Here is a tiny trained network, its code and every weight. The questions are about switching its units off for an input and a class, where a switched-off unit gives its printed mean instead of its output.

import numpy as np


def w(rows, s, z=0):
    codes = np.array(rows[::2]) - 128.0
    scale = np.full(codes.shape[1], s)
    scale[-1] = z or s
    return codes * scale


def f(y):
    return y / 2 * (1 + np.tanh(0.7978845608 * (y + 0.044715 * y**3)))


def log_softmax(a):
    a = a - a.max(-1, keepdims=True)
    return a - np.log(np.exp(a).sum(-1, keepdims=True))


def net(x, mask):
    res = np.array(x, float).reshape(1, 5) / 4 @ E
    y = f(res @ A[0][:, :-1].T + A[0][:, -1])
    res = res + np.where(mask, y, B[0][:, -1]) @ B[0][:, :-1]
    return log_softmax(res[-1] @ U[:, :-1].T + U[:, -1])


A, B = {}, {}
E = w([
[100,111,154,68,233,179,199],'x0',
[179,88,36,161,137,125,211],'x1',
[116,238,123,171,158,205,112],'x2',
[153,97,132,254,194,239,137],'x3',
[197,128,71,57,146,121,56],'x4',
],0.0094)
A[0] = w([
[138,77,206,122,73,117,137,173],'neuron 1',
[160,130,115,211,133,156,127,144],'neuron 2',
[91,129,154,144,166,84,189,133],'neuron 3',
[190,48,22,117,114,129,164,145],'neuron 4',
[82,158,167,105,97,138,149,113],'neuron 5',
[130,143,209,236,169,157,110,103],'neuron 6',
[188,96,52,109,149,81,179,253],'neuron 7',
[155,105,147,98,199,182,28,171],'neuron 8',
[120,114,191,146,182,130,190,182],'neuron 9',
[45,102,85,56,160,177,195,97],'neuron 10',
[86,93,138,123,2,50,85,175],'neuron 11',
[158,125,178,102,170,135,82,143],'neuron 12',
[141,210,101,101,69,125,61,192],'neuron 13',
[108,98,93,177,110,197,150,146],'neuron 14',
[93,27,156,92,155,157,178,96],'neuron 15',
],0.01,0.0034)
B[0] = w([
[73,185,148,70,131,96,87,180],'neuron 1',
[115,218,99,81,76,117,111,199],'neuron 2',
[135,102,137,177,162,135,76,169],'neuron 3',
[233,42,92,86,144,217,194,204],'neuron 4',
[129,69,182,133,100,103,101,165],'neuron 5',
[72,149,125,45,99,187,140,224],'neuron 6',
[233,63,73,131,37,73,94,205],'neuron 7',
[222,123,86,85,73,60,58,175],'neuron 8',
[168,101,82,162,185,151,128,192],'neuron 9',
[97,156,112,136,136,98,45,186],'neuron 10',
[13,254,57,128,17,163,172,247],'neuron 11',
[212,111,100,115,124,95,95,149],'neuron 12',
[132,157,195,184,166,81,69,196],'neuron 13',
[136,175,138,142,84,192,149,191],'neuron 14',
[112,86,191,205,222,69,91,182],'neuron 15',
],0.0077,0.012)
U = w([
[63,218,154,146,113,109,91,252],'0',
[140,86,56,58,58,162,158,142],'1',
[185,2,166,155,173,81,77,140],'2',
[42,115,192,160,169,178,157,3],'3',
],0.0097,0.002)

Each question gives the input, the list of numbers given to net, and the class t.
The units are the neurons (one row each of A and B). Each row of codes is followed by its name. A weight is (code - 128) times the scale printed after its matrix; where a second scale follows, it is the last column's (A, B and U).
mask holds one flag per neuron, in row order. A switched-off neuron (its flag False) gives its mean, the last column of its row in B, instead of its output. The means were averaged over made-up inputs and are rounded, as every weight is.
A unit's drop is (log p(t) with every unit on - log p(t) with that unit switched off) / (log p(t) with every unit on - log p(t) with every unit switched off).
The circuit of an input: a set's keep is (log p(t) with only the set's units on - log p(t) with every unit switched off) / (log p(t) with every unit on - log p(t) with every unit switched off). Starting from the 12 units with the biggest drops (on a tie, the unit counted first), units are removed one at a time, each time the one whose removal leaves the highest keep (on an exact tie, the one counted first), for as long as the keep stays at least 0.8.
units of the circuit, in order: the units of the circuit, biggest drop first
k most important neurons: the k neurons with the biggest drops, biggest first
drop when u is switched off: that unit's drop, to one decimal
input [-6,1,-7,-1,-7], class 0: units of the circuit, in order	(neuron 11)
input [6,-3,5,8,1], class 1: 3 most important neurons	(neuron 8; neuron 6; neuron 13)
input [1,-2,-6,-4,1], class 0: units of the circuit, in order	(neuron 11; neuron 4)
input [6,-5,-7,-5,2], class 0: 2 most important neurons	(neuron 11; neuron 4)
input [-1,0,8,0,-4], class 3: 2 most important neurons	(neuron 11; neuron 8)
input [2,-7,-7,0,3], class 0: 4 most important neurons	(neuron 4; neuron 11; neuron 7; neuron 1)
input [-2,-4,-8,-4,4], class 0: units of the circuit, in order	(neuron 11; neuron 13)
input [8,-8,8,5,8], class 1: 2 most important neurons	(neuron 8; neuron 6)
input [0,0,-8,4,-6], class 3: units of the circuit, in order	(neuron 8; neuron 7)
input [-7,-1,-3,-3,8], class 0: 4 most important neurons	(neuron 13; neuron 11; neuron 6; neuron 9)
input [-8,-2,-3,-3,8], class 0: 2 most important neurons	(neuron 13; neuron 11)
input [6,-1,3,3,3], class 2: 2 most important neurons	(neuron 11; neuron 8)
input [1,8,-8,7,-2], class 2: 2 most important neurons	(neuron 15; neuron 11)
input [2,1,-1,-7,-2], class 0: units of the circuit, in order	(neuron 4)
input [5,-1,5,-2,4], class 2: drop when neuron 6 is switched off	0.2
input [7,-4,0,0,-4], class 2: drop when neuron 14 is switched off	0.0
input [6,4,5,8,1], class 1: drop when neuron 9 is switched off	0.1
